Below are the code and all the weights of a small trained network. Each question names an input and a class and asks about switching units off, where a switched-off unit gives its printed mean instead of its output.

import numpy as np


def w(rows, s, z=0):
    codes = np.array(rows[::2]) - 128.0
    scale = np.full(codes.shape[1], s)
    scale[-1] = z or s
    return codes * scale


def f(y):
    return np.maximum(y, 0)


def log_softmax(a):
    a = a - a.max(-1, keepdims=True)
    return a - np.log(np.exp(a).sum(-1, keepdims=True))


def net(x, mask):
    res = np.array(x, float).reshape(1, 6) / 4 @ E
    y = f(res @ A[0][:, :-1].T + A[0][:, -1])
    res = res + np.where(mask, y, B[0][:, -1]) @ B[0][:, :-1]
    return log_softmax(res[-1] @ U[:, :-1].T + U[:, -1])


A, B = {}, {}
E = w([
[63,182,245,43,52,239,131,142,119,254,43,185],'x0',
[174,144,170,167,171,216,192,173,88,190,218,102],'x1',
[97,63,127,151,104,100,91,68,42,28,114,187],'x2',
[213,167,227,80,126,102,109,83,103,47,230,182],'x3',
[128,156,155,213,29,154,191,25,209,139,105,53],'x4',
[136,190,21,145,117,126,157,139,147,113,35,202],'x5',
],0.0064)
A[0] = w([
[115,91,107,48,209,66,130,161,44,87,169,139,205],'neuron 1',
[88,174,70,97,137,110,160,166,87,198,71,215,86],'neuron 2',
[115,183,192,79,93,158,105,117,45,117,80,139,217],'neuron 3',
[113,76,67,103,70,108,84,114,89,147,46,186,249],'neuron 4',
[254,139,221,137,141,144,141,70,140,201,156,127,228],'neuron 5',
[194,89,123,86,172,80,62,123,121,55,140,151,77],'neuron 6',
[99,51,91,180,144,146,151,154,131,198,30,173,123],'neuron 7',
[116,51,207,120,103,132,183,129,134,162,167,139,251],'neuron 8',
[94,50,131,188,145,147,162,55,207,127,127,74,195],'neuron 9',
],0.0074,0.0027)
B[0] = w([
[131,14,201,188,240,141,65,203,137,100,88,164,254],'neuron 1',
[75,142,128,2,87,157,132,149,29,136,96,171,196],'neuron 2',
[125,147,145,57,98,50,148,72,225,77,98,154,211],'neuron 3',
[194,131,40,123,156,60,151,109,112,66,56,182,221],'neuron 4',
[159,104,205,101,89,97,88,176,124,170,194,127,231],'neuron 5',
[166,112,167,197,178,28,81,153,102,113,160,204,224],'neuron 6',
[100,213,77,146,133,117,144,128,88,132,40,23,208],'neuron 7',
[138,99,140,167,71,93,119,138,187,67,253,95,205],'neuron 8',
[44,131,188,135,55,122,144,105,147,139,164,84,204],'neuron 9',
],0.0073,0.0094)
U = w([
[75,118,106,186,60,111,106,65,151,98,117,80,187],'0',
[149,183,199,115,107,175,120,153,120,206,214,96,168],'1',
[168,86,122,195,227,70,62,130,72,68,170,178,254],'2',
[106,81,96,206,227,255,142,181,132,196,193,80,27],'3',
[98,153,184,44,137,146,115,91,177,117,88,176,33],'4',
[91,177,46,76,135,189,125,177,26,188,52,113,26],'5',
],0.0077,0.0034)

Each question gives the input, the list of numbers given to net, and the class t.
The units are the neurons (one row each of A and B). Each row of codes is followed by its name. A weight is (code - 128) times the scale printed after its matrix; where a second scale follows, it is the last column's (A, B and U).
mask holds one flag per neuron, in row order. A switched-off neuron (its flag False) gives its mean, the last column of its row in B, instead of its output. The means were averaged over made-up inputs and are rounded, as every weight is.
A unit's drop is (log p(t) with every unit on - log p(t) with that unit switched off) / (log p(t) with every unit on - log p(t) with every unit switched off).
The circuit of an input: a set's keep is (log p(t) with only the set's units on - log p(t) with every unit switched off) / (log p(t) with every unit on - log p(t) with every unit switched off). Starting from all 9 units, units are removed one at a time, each time the one whose removal leaves the highest keep (on an exact tie, the one counted first), for as long as the keep stays at least 0.8.
circuit, biggest first: the units of the circuit, biggest drop first
unit that matters most: the unit with the biggest drop
k most important neurons: the k neurons with the biggest drops, biggest first
drop when u is switched off: that unit's drop, to one decimal
input [5,7,1,-1,-3,5], class 5: unit that matters most	neuron 2
input [0,0,-1,3,2,5], class 1: circuit, biggest first	neuron 1; neuron 4
input [2,5,6,-2,7,-6], class 1: circuit, biggest first	neuron 5; neuron 4
input [5,-2,7,-6,5,2], class 5: circuit, biggest first	neuron 7; neuron 2
input [0,7,5,-3,4,1], class 1: circuit, biggest first	neuron 4; neuron 1
input [4,-4,6,-7,7,3], class 5: circuit, biggest first	neuron 7; neuron 8
input [3,0,-7,-6,3,1], class 5: circuit, biggest first	neuron 7; neuron 2
input [-2,6,2,-2,-2,5], class 5: 2 most important neurons	neuron 6; neuron 8
input [-7,2,-4,4,5,1], class 0: 2 most important neurons	neuron 1; neuron 9
input [0,-1,0,3,3,-5], class 1: drop when neuron 5 is switched off	0.1
input [5,-5,5,-8,7,1], class 5: drop when neuron 2 is switched off	0.3
input [-7,0,-6,1,4,-2], class 0: drop when neuron 1 is switched off	0.3
